Where the symbols take the elements:
^: mib->far, bak->mig, bek->bif, guv->rut, kek->buk, nit->ren, ruz->bon, pok->duv, zuv->tum, niz->san, pes->bek, vin->tun, tum->bez, peb->bok, bez->kaz, lik->guv, rut->lin, mok->nol, nol->mez, pas->tob, zov->gir, gir->nit, tob->mok, mos->tul, mig->rol, zan->zof, sem->zuv, duv->sem, san->vup, mez->lik, tul->niz, bim->kop, far->bim, vup->laz, kop->bak, zof->peb, mas->pes, bon->pas, buk->mif, mif->mos, rol->mas, laz->zov, ren->mib, bif->pok, kas->vin, tun->zan, kaz->ruz, bok->kek, lin->kas
$: mib->vup, bak->nit, bek->kop, guv->pas, kek->vin, nit->niz, ruz->duv, pok->mig, zuv->pes, niz->bok, pes->bim, vin->mez, tum->bek, peb->lin, bez->bif, lik->bon, rut->tob, mok->bez, nol->kaz, pas->zuv, zov->mos, gir->tul, tob->tum, mos->zof, mig->ren, zan->guv, sem->mas, duv->rol, san->kek, mez->ruz, tul->peb, bim->zov, far->laz, vup->buk, kop->gir, zof->rut, mas->far, bon->sem, buk->tun, mif->zan, rol->mib, laz->mif, ren->san, bif->bak, kas->nol, tun->lik, kaz->pok, bok->kas, lin->mok
§: mib->ren, bak->kop, bek->pes, guv->lik, kek->bok, nit->gir, ruz->kaz, pok->bif, zuv->sem, niz->tul, pes->mas, vin->kas, tum->zuv, peb->zof, bez->tum, lik->mez, rut->guv, mok->tob, nol->mok, pas->bon, zov->laz, gir->zov, tob->pas, mos->mif, mig->bak, zan->tun, sem->duv, duv->pok, san->niz, mez->nol, tul->mos, bim->far, far->mib, vup->san, kop->bim, zof->zan, mas->rol, bon->ruz, buk->kek, mif->buk, rol->mig, laz->vup, ren->nit, bif->bek, kas->lin, tun->vin, kaz->bez, bok->peb, lin->rut
!: mib->zov, bak->mib, bek->mig, guv->mok, kek->zan, nit->vup, ruz->zuv, pok->mas, zuv->bif, niz->buk, pes->bak, vin->guv, tum->pok, peb->vin, bez->duv, lik->tob, rut->nol, mok->ruz, nol->bon, pas->bez, zov->niz, gir->san, tob->kaz, mos->bok, mig->far, zan->lin, sem->bek, duv->pes, san->mif, mez->pas, tul->kek, bim->nit, far->gir, vup->mos, kop->ren, zof->kas, mas->kop, bon->tum, buk->zof, mif->peb, rol->bim, laz->tul, ren->laz, bif->rol, kas->lik, tun->rut, kaz->sem, bok->tun, lin->mez
&: mib->kop, bak->mas, bek->duv, guv->kas, kek->mos, nit->far, ruz->tob, pok->zuv, zuv->kaz, niz->laz, pes->pok, vin->zof, tum->ruz, peb->buk, bez->bon, lik->lin, rut->vin, mok->lik, nol->guv, pas->nol, zov->ren, gir->mib, tob->mez, mos->san, mig->pes, zan->bok, sem->bez, duv->tum, san->zov, mez->rut, tul->vup, bim->mig, far->bak, vup->gir, kop->rol, zof->kek, mas->bif, bon->mok, buk->tul, mif->niz, rol->bek, laz->nit, ren->bim, bif->sem, kas->zan, tun->peb, kaz->pas, bok->mif, lin->tun

The rows follow the links: the fewer symbols apart two elements are, the more alike their rows tend to be.

Each row is also shifted at random along 4 hidden directions that mean nothing.

Some elements, each with a row of numbers:
mos: 11	-20	-20	20	9	-11	-1	3	-10	-2	-5	-1	2	5	-17	-2	-18	-10	7	7	0	10	-5	3	-18	17	-13	22	-6	-4	-20	-10	-9	1	13	26	2	-22	-14	-11	-5	-12	-2	-3	-10	-1	12	-9	-2	21	-13	-2	-5	-8	8	16	-15	5	15	-2	4	-4	-10	40	5
buk: 9	-25	11	9	10	-7	4	-3	5	-5	9	-7	-1	-7	-25	-5	-18	-13	2	8	17	-12	4	-6	-3	10	9	-1	0	-13	-6	-10	-4	9	-28	-31	14	14	-3	-8	1	-3	-17	11	27	-10	15	-20	-12	17	-6	5	-9	-3	-19	15	-15	-21	9	3	11	-13	20	2	2
lik: -6	-1	11	-2	9	15	9	-3	24	0	2	1	-9	20	-9	-2	23	-8	6	-3	-12	-2	20	5	6	6	9	-22	10	-7	2	5	9	-12	10	-4	3	5	10	9	-8	19	0	3	4	-11	-6	1	-16	-12	-9	-3	14	-5	-8	-8	-12	-4	1	-7	-14	-10	13	2	-15
tun: 0	-18	-3	12	6	-5	0	-13	12	4	25	-4	-3	-4	-9	20	6	2	0	5	-8	-22	4	4	-8	-4	13	20	4	-26	2	-10	16	3	-19	-6	2	11	-26	-33	-20	2	-20	29	24	-9	12	-21	-14	10	-26	-22	-12	-13	4	-1	-14	-2	14	-10	0	-18	3	-5	8
tob: -10	8	-3	-7	-2	12	1	-13	14	2	13	5	-8	3	11	17	28	6	-4	-7	-17	-11	3	7	6	-13	14	5	6	-15	13	4	19	-7	-5	2	-2	6	-5	-12	-19	11	-1	16	6	-2	-6	-4	-7	-15	-10	-15	3	-4	7	-18	2	4	-5	-10	-13	-6	1	-4	12
laz: 11	-13	-3	8	7	-8	2	1	-15	-11	-9	-1	0	-12	-20	-12	-29	-17	3	3	25	6	-11	-6	1	11	1	6	-6	-1	-9	-7	-16	13	-27	-21	14	-1	4	4	8	-17	-5	-9	11	1	13	-16	-1	17	12	20	-5	6	-12	18	-3	-18	-2	6	17	8	14	32	18
mif: 8	-23	7	13	8	-9	-3	-1	2	10	6	-9	7	7	-18	-8	-18	-13	8	4	9	-2	7	5	-5	11	-5	-10	-4	-4	-12	-7	-9	4	8	-11	-1	-2	3	-7	9	0	-8	-2	-6	-12	14	-10	-3	16	-11	7	-6	-2	-6	21	-17	-5	12	5	6	-14	10	-10	25
duv: -8	25	-20	-7	-8	6	-5	9	-7	8	-16	9	2	17	26	2	18	10	-2	-11	-23	22	-8	9	-4	-4	-20	3	-4	17	-1	11	1	-16	50	53	-20	-29	3	11	1	0	25	-18	-47	13	-17	27	17	-18	5	-4	14	0	27	-15	16	33	-7	-2	-16	14	-29	11	6
bak: 2	9	-1	-8	-14	-9	-6	5	-18	1	-3	-2	8	-18	13	-2	-15	14	-8	1	12	0	-13	-8	1	-9	-6	8	-7	11	6	3	-7	10	-10	-5	-5	3	-2	1	11	-12	3	-5	-2	9	-2	7	17	2	15	4	-8	9	1	2	18	4	-5	9	10	14	-11	-20	1
nit: 7	-7	-3	4	-5	-14	-6	3	-20	-1	-3	-5	8	-17	-2	-6	-27	4	-2	7	18	-2	-11	-7	-6	2	-6	12	-8	7	-6	-5	-11	12	-16	-10	2	0	-5	-3	11	-15	-6	-3	3	4	9	-5	10	18	8	8	-13	5	-3	13	5	-6	4	10	16	6	-5	-6	5
ren: 7	-3	-3	4	-6	-13	-4	12	-18	-6	-10	-5	7	-17	0	-8	-25	11	-3	10	14	1	-9	-10	-10	4	-11	14	-5	13	-7	-1	-14	10	-10	1	2	-4	-8	4	11	-15	-2	-6	4	7	6	3	11	16	12	5	-12	3	-4	10	6	-2	5	10	16	9	-12	-3	-27
pes: -5	19	-12	-10	-13	-5	-9	-3	-18	1	-2	5	2	-14	22	8	0	14	-9	-8	2	3	-19	1	5	-17	-4	16	-5	5	11	5	1	6	-3	7	-10	-3	-4	-7	1	-10	9	-4	-13	14	-7	4	18	-9	12	-1	-3	8	14	-9	21	14	-14	1	3	16	-15	-8	26
zuv: -10	21	4	-19	-14	3	-6	-14	-1	7	17	3	-1	-14	25	19	17	18	-10	-9	-4	-16	-8	4	14	-29	13	3	0	-9	25	4	16	3	-21	-18	-9	20	-2	-16	-4	4	0	15	6	6	-8	-2	8	-18	4	-9	-3	6	9	-19	20	4	-15	-1	-2	5	-2	-41	32
san: 8	-17	2	12	3	-11	1	10	-9	-8	-4	-6	5	-10	-16	-9	-26	-1	2	15	15	-2	1	-9	-14	14	-7	9	-4	6	-12	-6	-13	8	-11	-4	8	0	-9	0	5	-10	-11	0	15	-1	12	-5	-2	23	-2	4	-12	-3	-12	16	-7	-10	14	6	13	-3	0	6	-34
guv: -5	-3	4	3	9	11	4	-3	21	9	6	0	-3	26	-3	3	22	-5	7	-7	-20	1	17	10	0	4	0	-17	4	-7	-3	1	10	-15	30	15	-7	-7	5	-1	-7	17	3	3	-15	-11	-5	4	-11	-9	-19	-9	11	-9	6	-7	-14	11	5	-7	-16	-16	3	-4	6
pas: -10	12	-5	-8	2	12	0	-14	12	8	7	7	-8	16	11	12	28	-7	1	-16	-16	2	0	12	12	-9	7	-8	3	-10	10	4	15	-11	15	8	-8	-5	8	-5	-10	10	9	-1	-16	-2	-11	-1	-3	-22	-5	-4	13	1	14	-16	2	11	-13	-11	-16	-1	4	4	44
rut: -2	-8	9	0	9	9	7	-13	20	-5	15	1	-11	3	-10	9	17	-8	0	-1	-5	-14	10	1	7	0	20	-2	8	-22	7	-3	15	-3	-23	-20	10	16	-3	-10	-17	11	-10	18	28	-10	3	-16	-20	-5	-11	-6	1	-6	-7	-6	-12	-16	1	-11	-6	-13	20	5	3
gir: 8	-8	2	8	0	-14	-8	11	-16	11	-8	-6	14	4	-2	-16	-26	0	7	5	11	11	-1	0	-11	10	-22	-8	-9	19	-12	-2	-18	2	28	12	-10	-13	9	8	23	-8	4	-19	-29	0	4	12	15	13	2	10	-5	4	2	20	-2	10	7	14	9	1	-9	-16	10
niz: 10	-18	2	15	13	-5	2	12	-4	-1	-16	-3	5	15	-23	-23	-23	-22	11	3	12	21	6	0	-6	27	-15	-17	-5	13	-23	-4	-23	-2	25	6	5	-19	17	20	18	-4	5	-24	-18	-6	6	3	-2	16	2	21	4	2	-10	23	-15	-5	6	7	5	-1	8	28	2
tul: 9	-21	2	16	4	-13	-3	13	-4	5	1	-9	10	1	-9	-7	-21	5	6	15	3	-2	8	-3	-21	14	-12	4	-4	6	-17	-7	-10	3	17	13	-2	-6	-10	-5	8	-5	-9	1	-4	-6	12	2	2	24	-14	-7	-12	-8	-2	17	-13	4	23	7	8	-12	-11	-14	-30

Start here and follow the symbols in turn, left to right. Where do you end up?
Answer with the element's name.
-2	15	-1	-12	-16	-7	-6	-2	-19	-2	3	1	4	-27	18	7	-11	15	-11	-2	14	-8	-17	-6	9	-18	4	12	-4	3	13	2	-1	13	-31	-20	-1	13	-4	-6	6	-11	-1	3	10	13	-3	-1	14	-1	18	3	-9	9	0	-3	23	-4	-12	6	12	15	-6	-23	11
$ &: kop
2	-18	-3	13	10	-1	2	-6	10	2	10	-4	-4	8	-15	6	4	-8	5	4	-10	-7	8	6	-9	7	3	9	1	-16	-9	-8	7	-3	3	6	4	-4	-12	-16	-14	4	-11	14	8	-10	10	-13	-13	9	-20	-11	-2	-11	3	4	-17	-1	15	-8	-3	-16	4	15	3
! ! $: ruz
9	-10	0	10	0	-14	-6	8	-16	8	-6	-7	13	0	-7	-15	-27	-4	6	4	14	10	-3	1	-6	9	-17	-7	-9	13	-13	-3	-17	6	18	3	-6	-11	7	6	20	-9	1	-14	-22	-1	9	3	11	17	2	11	-5	3	0	20	-4	4	6	13	12	1	-3	-11	20
! ! $: tun
-9	7	-11	-4	3	12	7	-12	13	-10	7	7	-15	1	2	19	26	-3	-6	-7	-15	-5	0	3	6	-8	19	17	7	-20	8	0	20	-7	-20	3	8	6	-12	-11	-28	5	-3	17	21	1	-4	-12	-14	-14	-6	-13	6	-6	6	-20	0	-3	-6	-18	-10	0	3	31	-1
^ $: kaz
4	-23	1	16	9	-5	2	1	8	6	11	-7	1	6	-13	2	-5	-1	6	10	-5	-9	12	3	-14	10	-2	5	2	-10	-12	-9	3	-2	6	8	1	-2	-13	-16	-7	3	-14	13	6	-12	10	-8	-9	15	-23	-12	-8	-11	-2	9	-18	0	20	-2	1	-19	-1	-3	-15
! §: kas
10	-13	-8	13	5	-12	-2	5	-15	-1	-8	-3	6	0	-13	-11	-25	-11	6	4	12	13	-7	-1	-7	15	-13	5	-7	5	-16	-7	-16	7	7	9	1	-17	-1	0	10	-15	0	-14	-12	-1	10	-4	5	19	1	12	-4	1	1	19	-8	1	7	5	10	5	-3	23	16
§ !: mif
-2	19	-14	-13	-6	1	-2	-10	-19	-15	-11	9	-7	-19	6	1	-6	-12	-8	-14	16	12	-28	-2	18	-9	8	15	-4	-3	10	2	-5	10	-35	-17	9	1	7	6	-1	-17	10	-11	5	16	-5	-8	7	-11	29	22	2	14	2	-5	20	-9	-27	-3	8	28	6	40	46
§ !: bim
0	-11	24	1	19	14	9	-5	27	5	4	-2	-5	25	-23	-14	12	-29	13	-8	2	1	22	7	14	15	9	-46	7	-7	-2	-1	-2	-9	13	-28	6	6	30	14	8	20	1	-8	-2	-17	2	-6	-20	-9	-7	16	15	0	-17	8	-20	-16	-4	-2	-10	-17	34	0	27
§ § §: guv
-10	22	-5	-13	-15	2	-5	4	-6	6	-2	2	4	-3	26	6	12	21	-9	-3	-10	1	-6	0	2	-16	-7	4	-2	11	11	10	6	-2	13	16	-13	-1	-1	4	2	1	12	-2	-13	11	-14	17	15	-13	7	-8	1	4	12	-15	20	17	-8	1	-5	11	-20	-24	-12
$ !: far
0	-15	16	7	13	6	5	-2	23	8	8	-5	-1	19	-15	-5	10	-11	8	0	-6	-6	22	5	1	10	6	-25	7	-7	-3	-3	4	-7	13	-10	1	6	9	1	-2	16	-7	5	3	-17	4	-4	-15	1	-17	-2	6	-5	-7	5	-20	-6	8	-1	-8	-19	16	-12	-1
! ^ &: vin
-1	12	-8	-8	-14	-9	-8	0	-21	0	-2	0	7	-18	18	4	-11	14	-7	-1	8	2	-18	-4	2	-12	-4	13	-6	10	7	4	-4	9	-12	0	-5	1	-6	-3	7	-15	4	-3	-5	13	-3	4	17	1	15	2	-8	8	6	-1	20	6	-8	7	9	15	-14	-13	10
§ ^: mig
-9	18	18	-16	-7	12	-1	-1	15	17	5	0	3	14	21	1	26	12	0	-9	-14	-3	16	6	11	-14	-1	-34	3	9	14	11	9	-13	29	0	-17	7	19	11	10	21	9	-3	-18	-4	-16	20	4	-23	-1	-5	10	5	3	-13	8	13	-8	4	-13	-6	-1	-56	2
& ^: tob
-8	24	-18	-11	-11	7	-1	-1	-6	-10	-5	10	-7	-8	21	14	17	14	-12	-3	-12	3	-13	-1	2	-14	5	24	1	0	11	7	12	-3	-8	21	-2	-4	-12	-2	-15	-4	10	4	1	14	-11	7	6	-14	9	-9	3	0	15	-20	17	12	-8	-8	-7	15	-18	17	-15
§ &: tum
-12	17	5	-12	-5	14	5	4	14	1	-2	5	-3	9	14	3	27	11	-3	-2	-19	-2	12	1	4	-8	2	-11	7	7	10	10	11	-13	15	12	-5	4	4	12	-6	15	7	2	-2	0	-13	17	-4	-19	1	-11	10	-2	2	-18	5	7	-4	-4	-14	-2	-6	-15	-38
! ^ §: zuv
-7	1	5	-6	6	13	12	-9	20	-15	5	6	-15	-1	-8	9	24	-6	-3	-1	-9	-11	8	-2	7	-2	23	2	11	-17	8	1	16	-5	-30	-15	16	15	-6	-2	-23	12	-6	17	35	-4	-4	-10	-21	-11	-2	-7	7	-6	-10	-15	-6	-17	-1	-13	-8	-7	15	22	-25
! &: nol
-6	18	9	-17	-20	-5	-9	-3	-10	6	15	-3	8	-26	29	13	0	32	-12	1	5	-21	-9	-5	7	-28	6	8	-4	4	22	6	7	11	-25	-18	-10	25	-8	-13	5	-2	-4	15	12	8	-5	6	16	-7	9	-11	-12	8	3	-12	24	6	-7	6	8	7	-11	-63	-3
& & $: bek
